X =
[[-17.36  -5.34 -12.00  -6.58  14.92 -15.86  12.89]
 [ 15.35  -7.15 -17.92   6.25  -4.75  14.44  -4.59]
 [-11.77  -1.38 -14.24  -8.60  12.44 -12.51  10.22]
 [ 27.03   9.79 -11.03 -12.96 -13.66 -13.33 -12.38]
 [  5.69   4.23  19.51   2.73 -24.11   8.67 -22.23]
 [  3.29  24.95  -8.68  -9.16   8.64 -11.32   5.02]
 [-12.01  -1.42 -12.95  -7.71  13.18 -14.82  11.06]]
The entry directly below the centre entry?
Answer: 2.73
The entry directly above -12.38: 10.22
The bottom-left entry?
Answer: -12.01
The smallest entry in the last column?
Answer: -22.23
The entry directly above 8.64 -> -24.11
The fifth entry in reading order?
Answer: 14.92
The top-right entry: 12.89
The top entry of the column that holds the largest entry -> -17.36
The entry in the bottom-right corner?
Answer: 11.06
The second entry in reading order?
Answer: -5.34
The third entry on the diagonal from the top-right corner?
Answer: 12.44
The 5th-last entry, reading row by row?
Answer: -12.95
The entry just left of the centre entry?
Answer: -11.03
The 3rd entry on the main diagonal is -14.24
The entry directly below 15.35 -> -11.77
The entry directly above the smallest entry is -13.66
The entry directly below the largest entry: 5.69
The entry directly above 12.44 -> -4.75
The 2nd entry on the diagonal from the top-right corner is 14.44
The entry directly below 8.64?
Answer: 13.18
The entry just left of -14.24 is -1.38
The third entry, reading row by row?
Answer: -12.00
The entry directly above -11.77: 15.35
The fourth entry from the end, reading row by row?
Answer: -7.71
The entry just left of 24.95?
Answer: 3.29
The entry just right of -13.33?
Answer: -12.38
The largest entry in the first column: 27.03
The second entry from the end, reading row by row: -14.82
The 2nd entry on the main diagonal: -7.15
The entry just left of 12.44?
Answer: -8.60

[4, -16, -17, -10, 26, 16, -19, 0, -36, -19]
The first entry -> 4
The third entry from the right -> 0
The entry just right of 26: 16
The entry just left of the largest entry -> -10

x =
[[  6.2   7.7  12.6  -5.9   9.6   3.2   3.1  53.7   7.7 -10.1   2.2   4.8
   36.8  -7.9  -0.6]
 [ -2.1 -11.8  -0.3   2.9   5.6  10.9   7.8 -45.9   3.4  17.9   2.1   9.3
    9.5  18.3 -21.3]
 [ 23.1   9.1  29.9  -8.5  12.2 -23.6  -8.2   1.8  -7.8   8.8  -6.0  -0.7
    1.9   6.8 -16.5]
 [ 14.8  20.8  17.3   2.3  13.9   8.2  11.8 -14.9  -6.9  -8.1   0.8  -3.3
    3.5  22.2  13.4]
 [  3.4  -9.6 -28.3 -15.0  -7.3   0.7   0.6 -44.5  -5.9  -3.1  -3.4  -0.6
   27.6 -22.8  -0.4]
 [-13.0  -6.1  10.6   8.9   4.7  -6.8 -18.2  10.7 -30.0  19.1  -0.9 -14.6
    5.1   2.4 -24.9]
 [  6.4  -2.8   5.9  -6.3   1.1  -9.9   9.0  27.9   4.7   6.5   3.0  -2.8
   22.1  -9.9 -17.7]
 [ 23.6  -6.0  -6.2  -9.1   8.7 -17.5  22.2  -0.6 -16.8 -28.4  -7.0  11.8
   13.5   7.4   6.5]
 [ 36.0  -5.4 -46.8  -3.5   4.5 -28.0  27.1 -43.0  -6.2 -18.7   4.1 -24.3
  -23.4   3.4   9.7]
 [  5.6  22.0  -5.1  -8.5  -0.4  16.2 -17.6  24.5  -9.5  -4.1   4.7 -16.8
  -20.9   3.4   0.1]
 [ 10.4   3.0   6.8  -0.8   2.6   8.9  -3.7   9.5 -10.3  35.4   6.4   5.4
   18.3 -11.8  -2.1]
 [ 11.8  -1.6  -0.9  10.7 -11.8  26.5  -7.4  26.2  -8.4  18.9  -3.2 -26.5
  -21.0  -8.5 -24.5]
 [ 35.5  14.2  -1.2   1.5   3.0  -9.3  -3.6  19.4   1.5  -7.8  -6.5  -6.5
  -10.5  -4.4   6.8]
 [ 26.2 -38.9  -2.1  -0.6   0.7  10.6 -13.7 -24.7 -12.5 -19.2   3.2  -3.1
   -6.9  -3.7  -2.8]
 [ -7.0 -13.5 -23.1  -1.5 -22.8   2.9  -7.0  17.6   1.2 -16.9   2.4  13.3
  -13.8   9.0 -10.7]
 [ -5.4   1.1  21.5 -22.9  -2.2  10.3  26.3  47.6  -2.5  -6.6  -0.1 -18.3
   10.9   4.7  -5.0]]
Give the entry just right of -28.0.
Answer: 27.1
The entry just right of -14.9 -> -6.9
The entry just left of -1.6: 11.8
The entry just right of -6.6 -> -0.1
Give the largest entry.
Answer: 53.7
The entry just right of 12.2: -23.6
The smallest entry -> -46.8

[[-46.1 -31.1  13.5  -5.7  54.0]
 [ 10.2  16.0  -0.7  13.0 -22.0]
 [ 21.0  74.1  -0.6 -55.0 -19.1]
 [  3.1 -50.8 -26.4  31.4  21.0]]
Counting starts at 1.
What is the entry directly below -5.7?
Answer: 13.0
What is the entry just right of -26.4?
Answer: 31.4
The entry just left of -50.8 -> 3.1
What is the entry in row 2 and column 1?
Answer: 10.2
What is the top entry of the column that holds the largest entry?
Answer: -31.1
What is the entry in the bottom-right corner?
Answer: 21.0
What is the entry in row 2 and column 3?
Answer: -0.7
What is the entry in row 3 and column 2?
Answer: 74.1
The entry just left of the largest entry: 21.0
The entry in row 1 and column 1 -> -46.1
What is the top entry of the column that holds the smallest entry?
Answer: -5.7
The entry directly below the largest entry -> -50.8
What is the top-right entry?
Answer: 54.0
What is the entry directly below -0.6?
Answer: -26.4
What is the entry directly above the largest entry?
Answer: 16.0
What is the entry in row 1 and column 3?
Answer: 13.5
